(in the rows, 128 means zero)
Each row is followed by its group and then its class within the group.
[151 143 120 135 124 135 143 151 101 149 157 137 130 145 105 124 122 120
  83 142 127 141 164 128 117 129 101 179 131 148  97 130 105 117 106 170
 134 131 128 163 135  86  78 140  45 135 121 132 156 158] : Pg/zr
[100 136 129 120 156 126 115  85 152 126 123 107 149 128 137 171 130 138
 107 125  96 140 138 116 127 123 149 129 103 120 185 116 123 137 126 110
 179 170 142  90 159 175 102 119 190 113 128 156 124 145] : sd/Cz
[156 147 129 114 167 129 118  63 152 123 108 106 175 117 112 148 111 134
 111 166  95 143 125 108 134 133 145 115 135 110 221 122 114 157 126  91
 247 172 165  67 153 160 100 109 164 121 107 165 126 154] : sd/Cz
[180 141 130 135 120 135 144 174 103 158 149 126 119 131 112 106 122 108
 112 145 135 123 163 128 118 133  86 110 138 149  99 123 126 149 136 139
 147 152 128 144 102 104 125 124  76 123 103 145 132 149] : Pg/qt
[127 138 136 128 163 130 130 114 140 146 127 111 150 138 124 168 116 140
  91 115 101 140 154 119 123 132 137 121 134 145 174 115 100 139 114 115
 169 176 120 123 203 181  73 146 177 121 137 148 117 134] : sd/Dm
[190 158 122 131 126 135 137 151  97 162 157 108 156 143  94 134 108 117
  70 157 125 127 181 124 123 136  89  87 131 144 143 129 103 132 102 157
 192 164 131 137 135 102  88 144  44 105 102 150 146 177] : Pg/zr
[143 146  97 123 152 130 125 104 135 130 113  97 151 127 120 156 136 138
  81 126 102 139 173 107 129 135 135 125 143 125 199 121  93 146 134 129
 233 152 160 106 158 134  71 129 193 120 133 152 122 130] : sd/Cz
[168 158  97 118 163 127 125 108 124 130 129  86 167 117 111 178 131 138
  61 109  73 144 196  89 114 132 134 114 166 130 235 110  88 163 110 118
 252 176 172  68 182 146  66 125 239 116 122 185 124 147] : sd/Cz
[128 114  99 129 156 125 127  84 143 107 103 107 163 135 111 149 131 144
  85 118 130 144 112  96 128 126 170 130 120 107 241 120 121 129 124 133
 205 135 141 102 169 158  98 113 210 125 154 131 126 150] : sd/Cz
[164 139 120 133 117 118 141 155  95 146 160 126 148 169 129 129 108 120
  94 137 143 121 155 131 128 128  96  97 118 143 115 133 115 113  81 171
 124 139 109 162 136 106  95 142  42 127 116 132 148 166] : Pg/zr
[137 154 121 124 159 122 123  99 139 120 126  99 148 114 116 173 130 140
  97 119  88 148 164 125 126 129 140 134 135 124 210 115 113 155 141 107
 246 175 158  68 174 160  86 130 216 114 124 172 134 137] : sd/Cz
[139 138 106 148 122 128 127 128 112 147 162 120 129 138  95 109 132 122
  78 155 134 121 164 125 131 146 101  94 120 148 108 126  96 134  89 150
 147 129 136 167 148  82  80 135  46 125 107 132 151 156] : Pg/zr
[136 121  82 121 143 118 121  91 123 120 116 103 138 118 110 156 138 139
  78 117 108 136 154 105 133 123 146 118 135 125 197 114 103 145 128 121
 231 145 157  99 165 135  74 126 201 120 134 159 126 135] : sd/Cz
[140 139  91 118 161 130 124  88 136 122 107  87 150 140 118 172 136 136
  52 128  97 140 161 102 132 131 148 103 135 123 210 116  86 124 108 142
 238 168 154 114 186 136  58 126 191 118 138 150 132 157] : sd/Cz
[142 147 117 123 171 124 142 103 138 110 120  97 168 137 125 186 136 148
  68  90  92 140 164  70 136 127 167 133 136 134 252 110  96 153 113 146
 252 156 155  77 188 159  69 138 252 120 138 147 127 103] : sd/Cz
[167 126 111 134 113 129 132 157 105 159 149 132 144 134 102 110 128 111
 108 129 134 122 171 133 127 115  95 109 132 134 126 135 120 130 126 146
 151 117 133 148 111  99 111 145  75 118 113 128 133 146] : Pg/qt
[135 143 103 124 161 131 128  93 129 126 126  89 149 136 115 176 136 142
  62 119  96 146 177 100 127 132 146 106 141 125 199 108  98 132 110 132
 235 172 155  97 159 145  55 120 198 115 129 158 128 147] : sd/Cz
[111 140 138 126 161 118 112 107 153 125 118 115 141 126 128 157 134 143
 115 121 116 136 113 117 129 129 154 139 131 127 179 121 113 151 127 109
 153 174 129 104 173 181 108 125 188 135 126 132 105 122] : sd/Dm
[172 153 129 124 165 122 131 129 138 151 126  99 157 116 111 165 127 139
  46 142  96 138 151 122 125 141 116 107 144 137 200 133  91 179 132 112
 201 202 139 104 187 162  70 142 161 124 121 155 118 133] : sd/Dm
[152 142 107 120 122 133 145 153  99 139 139 115 118 145 116 142 126 131
  76 129 125 126 149 141 133 130 109  86 134 148  99 129  89 116  95 175
 112 142 123 181 155  86  85 140  56 129 127 112 149 118] : Pg/zr
[137 140 118 127 131 128 145 134 114 134 140 117 110 127 119 130 134 100
  77 137 133 119 125 129 128 127 120 100 126 142 101 128  99 123  93 154
 100 149 113 166 159  99  86 156  80 128 129 127 134 145] : Pg/zr
[170 183 139 127 126 138 144 196 100 169 167 115 108 124 113 149 120 116
  98 132 108 131 183 134 121 132  82  75 149 164  66 141  87 158 102 143
 120 181 121 160 149  96  85 158  56 117 104 154 137 129] : Pg/qt
[156 140  98 134 105 140 136 145  91 151 171 129 148 141 106 117 112 114
  74 141 137 117 164 131 119 134 108  95 125 142 124 122 122 106  77 169
 145 141 121 150 128  89  80 133  32 126 117 147 148 177] : Pg/zr
[132 139 120 135 114 129 139 162 101 150 172 138 100 115 111 103 123 119
  93 141 138 113 137 139 129 126  97  83 127 150  58 126 115 127  89 150
  69 129 112 175 149  79 101 139  34 137 107 122 141 139] : Pg/qt
[111 127 109 119 146 122 111  86 146 119 122 119 154 122 121 140 129 135
 114 123 108 137 127 104 125 128 147 137 129 108 204 113 118 123 127 114
 194 138 141  89 156 157 120 120 191 108 140 149 125 136] : sd/Cz
[167 150  96 126 128 135 136 150 101 146 115  97 124 141 113 144 134 123
  50 154 116 128 161 134 126 134  98  72 134 145 111 130  85 120  90 170
 137 171 133 165 156  76  67 132  49 130 117 164 148 150] : Pg/zr
[150 137 119 142 105 136 128 154 108 172 175 139 120 110 100  92 121 107
 110 158 137 110 148 149 123 134  88 109 123 142  68 124 128 129 116 121
  79 141 119 144 108 104 120 118  28 117 100 142 137 152] : Pg/qt
[175 141  96 135 125 142 132 141 104 163 146 120 155 144  83 111 122 119
  49 158 134 127 151 142 130 133  86  82 126 137 149 136  96 126 122 145
 119 148 111 171 156  97  66 139  39 129 135 135 140 168] : Pg/zr
[129 144 142 134 155 125 137 109 143 126 131 105 141 126 126 153 127 141
 133 118 111 131 123 109 125 126 141 127 136 129 177 110 119 151 128 116
 174 170 122  97 176 169  95 134 181 124 140 147 123 130] : sd/Dm
[183 134 109 134 117 140 127 178  92 171 165 112 152 147 115 116 113 120
  77 132 140 129 158 138 120 137  91  93 134 133 134 128 131 108 110 155
 115 155 116 148 134 108  92 130  63 122 128 147 153 166] : Pg/zr
[112 123 111 128 157 128 114  67 141 110 129 118 170 121 123 130 128 138
 103 136 131 131  83  98 131 127 148 134 118 106 214 115 174 129 134 107
 171 149 131  86 149 173 119  96 192 120 140 122 120 157] : sd/Cz
[148 128  86 119 157 140 118 110 123 115 110  85 157 132 132 168 117 136
  72 106 102 143 145 101 126 121 157 109 138  98 234 108 112 121 130 139
 225 173 154  72 163 141  85  99 214 110 153 169 118 161] : sd/Cz
[144 144 112 128 161 122 151  92 128 116 135 104 184 119 119 146 119 134
  89 116 116 138 148  91 139 125 150 130 129 111 230 112 125 137 119 136
 250 158 144  68 156 157 102 120 203 117 125 157 129 161] : sd/Cz
[138 128 115 122 105 123 122 126 108 135 142 132 127 128 112  95 120 112
 125 145 150 120 107 141 126 134 112 113 115 117  92 131 134 106 102 131
  99 121 118 144 104  93 137 118  21 130 103 124 137 156] : Pg/qt
[129 148 111 125 106 131 124 156 101 157 176  99 111 131 103 130 122 112
  88 150 122 122 179 141 125 129  93 102 125 142  76 126  93 115  89 154
 114 136 123 171 142  86  71 140  37 122 101 151 138 152] : Pg/qt
[137 139  97 118 142 132 122 111 140 140 131 104 140 106 111 138 126 134
  95 119 104 137 140 126 126 132 116 106 149 125 179 119 108 155 135  95
 175 165 135 101 181 147  90 131 172 126 131 151 120 122] : sd/Dm
[122 135 132 127 155 126 121  89 143 147 138 121 140 123 109 144 132 132
  84 144 117 134 154 119 117 123 129 136 128 138 177 116 110 145 138 110
 188 176 139 103 154 176  85 114 182 118 119 158 110 145] : sd/Dm
[100 139 103 116 154 127 112  77 143 129 129  93 159 129 114 167 131 137
  79 125  99 141 169 113 122 125 146 113 133 116 229 110 101 118 115 128
 221 154 152 106 171 147  66 124 180 120 128 170 131 146] : sd/Cz
[155 128  80 122 102 133 123 144 107 142 138 118 124 139 110 110 126 119
 105 134 130 136 160 143 131 136 107  89 128 122 104 138 113  89 103 163
 117  97 116 179 133  71  96 146  35 136 131 127 147 128] : Pg/zr
[127 143 131 124 150 127 126  98 148 121 117 121 158 131 121 153 117 142
 121 117 102 135 142 110 132 126 142 132 137 121 191 126 121 142 120 116
 202 135 136 103 180 168  96 143 178 129 124 133 134 132] : sd/Dm
[128 133  91 123 147 121 118  94 135 121 119  94 160 136 115 164 132 140
  76 109  91 143 163 106 130 136 145 121 132 110 221 114  99 126 124 135
 249 150 127  93 168 146  87 130 199 120 138 162 126 149] : sd/Cz
[171 140 121 129 114 129 136 166 104 155 154 118 115 128 121 123 129 120
 107 149 136 121 144 151 120 130  91  98 133 138  79 136 116 127 117 144
  86 162 119 157 118  98 105 133  32 118 110 146 143 154] : Pg/qt
[195 161 107 125 112 136 142 171 100 156 133 112 117 113 101 128 127 116
  72 159 125 127 165 136 125 145  87  81 149 150  86 137  80 151 105 133
 149 174 145 149 138  63  84 153  23 125  89 145 140 143] : Pg/qt

Each row is followed by its group and then its class within the group.
[ 95 127 123 113 130 179 143 108 135 138 161 152 125 164 113 112 182 167
 130  95 145 125 137  80  79 169  85 107 181 131  44 117 142 103 104 137
 130 115  88  81 134 112  83 124 130 137  60 118 130  93] : Nc/(84)
[153 123 126 139 115 133 130 163 138 137 155 136 111 145 121 182 133 143
  99 123 113 142 142 136 107 180 120  86 180 137 125 144 121 118 153 172
 142 176 114  62 126 129  76 120 131 142  91 125 117  30] : Nc/(104)
[129 115 128 125 119 109 136 144 143 129 134 123 137 169 118 152 148 127
 134 130 140 124 134 101 120 200 132  91 172 119 141 166 110 122  74 194
 144 152 123 108 131 121 103 121 134 124 176 123 116 101] : dh/(87)
[170 164 134 126 121 119 124 150 138 124 174 111  99 124 136 145 142  57
 103 159 124 149 119 116 131  95 137  73 192 122  95 139 148 114 163 169
 154 178 139  21 151 100  92 127 118 135  39 130 129  26] : Nc/(84)
[163 119 116 112 118 133 133 146 151 115 140 168 133 154 119 120 122 131
 115 109 157 133 122 118 128 172 140  96 181 115 181 173 103 119 119 156
 163 160 158 172 160 123 100 117 135 135 196 118 115 124] : dh/(87)
[160 150 148 119 116 118 125 161 136 132 159 127  94 147 117 152 140 129
  96 134 117 132 136 107 105 133  88  98 180 137  98 165 133 110 144 177
 157 166 123  29 123 114  76 117 145 150  30 124 120  29] : Nc/(84)
[130 118 151 143 114 138 129 129 135 118 104 145 128 130 121  97 159 114
 125 150 186 123 124 121 122 188 139 109 172 108 187 187 110 125 113 121
 164 140 112 155 121 130 129 118 123 130 217 120 127 135] : dh/(90)
[111  42 129 114 124 114 130 114 135 122 124 114 103 149 108 116 168 151
 146 118 118 113 163 101 137  39 118 160  85 187  52 147  94 101  58 136
 104 129 100  97 143  97 118 112 147 125 145 146 139 159] : qz/(106)
[140  63 127 108 122 121 132 119 139 112 122 110  91 139 126 112 144 126
 140 113 137 105 141  81 158  28 127 165  94 146 109 178 112 114  74 132
 135 152 117 113 137 113 125 110 132 132 181 143 116 151] : qz/(106)
[134  96 100 129 157 130 123 175 139 136 140 133 151 133 123 184 114 148
 113 127 109 115 130 154 151 124 129 104 108 112  91 104 130 155 166 166
 113 151 186 133 140 104 114 130 134 111 252 131 115  97] : dp/(92)
[173  92 136 133 116 115 130 166 141 128 161 124 135 171  92 161 148 142
 108 134 165 122 151 113 100 247 111  98 166 112 133 191 112 120 119 168
 156 153 117  76 115 134 101 124 127 135 116 118 122 129] : dh/(90)
[180  94 135 121 120 120 125 154 128 124 129 130 112 116 118 127 105 105
 126 112 104 134 123 137 187  11 156 141  80 130 135 146 110 125 136 151
 151 160 176  88 132 121 124 103 146 140 140 150 110 136] : qz/(106)
[ 95 110 125 120 119 133 129 134 136 126 151 132 137 181 109 107 166 141
 134 137 168 130 147  83 100 198 117  99 198 131 124 189 120 117  73 164
 157 154 104 103 147 119  96 128 132 154 168 120 124 115] : dh/(87)
[128  82 137 123 116 134 143 125 143 138 126 132 130 168 120  99 146 133
 100 151 157 127 120 114 108 204 132 107 169 128 156 192  90 105  97 125
 166 135 125 147 130 124 118 117 137 133 219 123 113 138] : dh/(90)
[121 121 115 109 145 129 129 150 131 144 152 125  78 162 110 149 137 175
 105 130 109 142 161  95  89 185 102  90 156 138 113 154 121 121 141 141
 148 162  94  67 115 122  91 119 126 139  70 127 127  33] : Nc/(104)
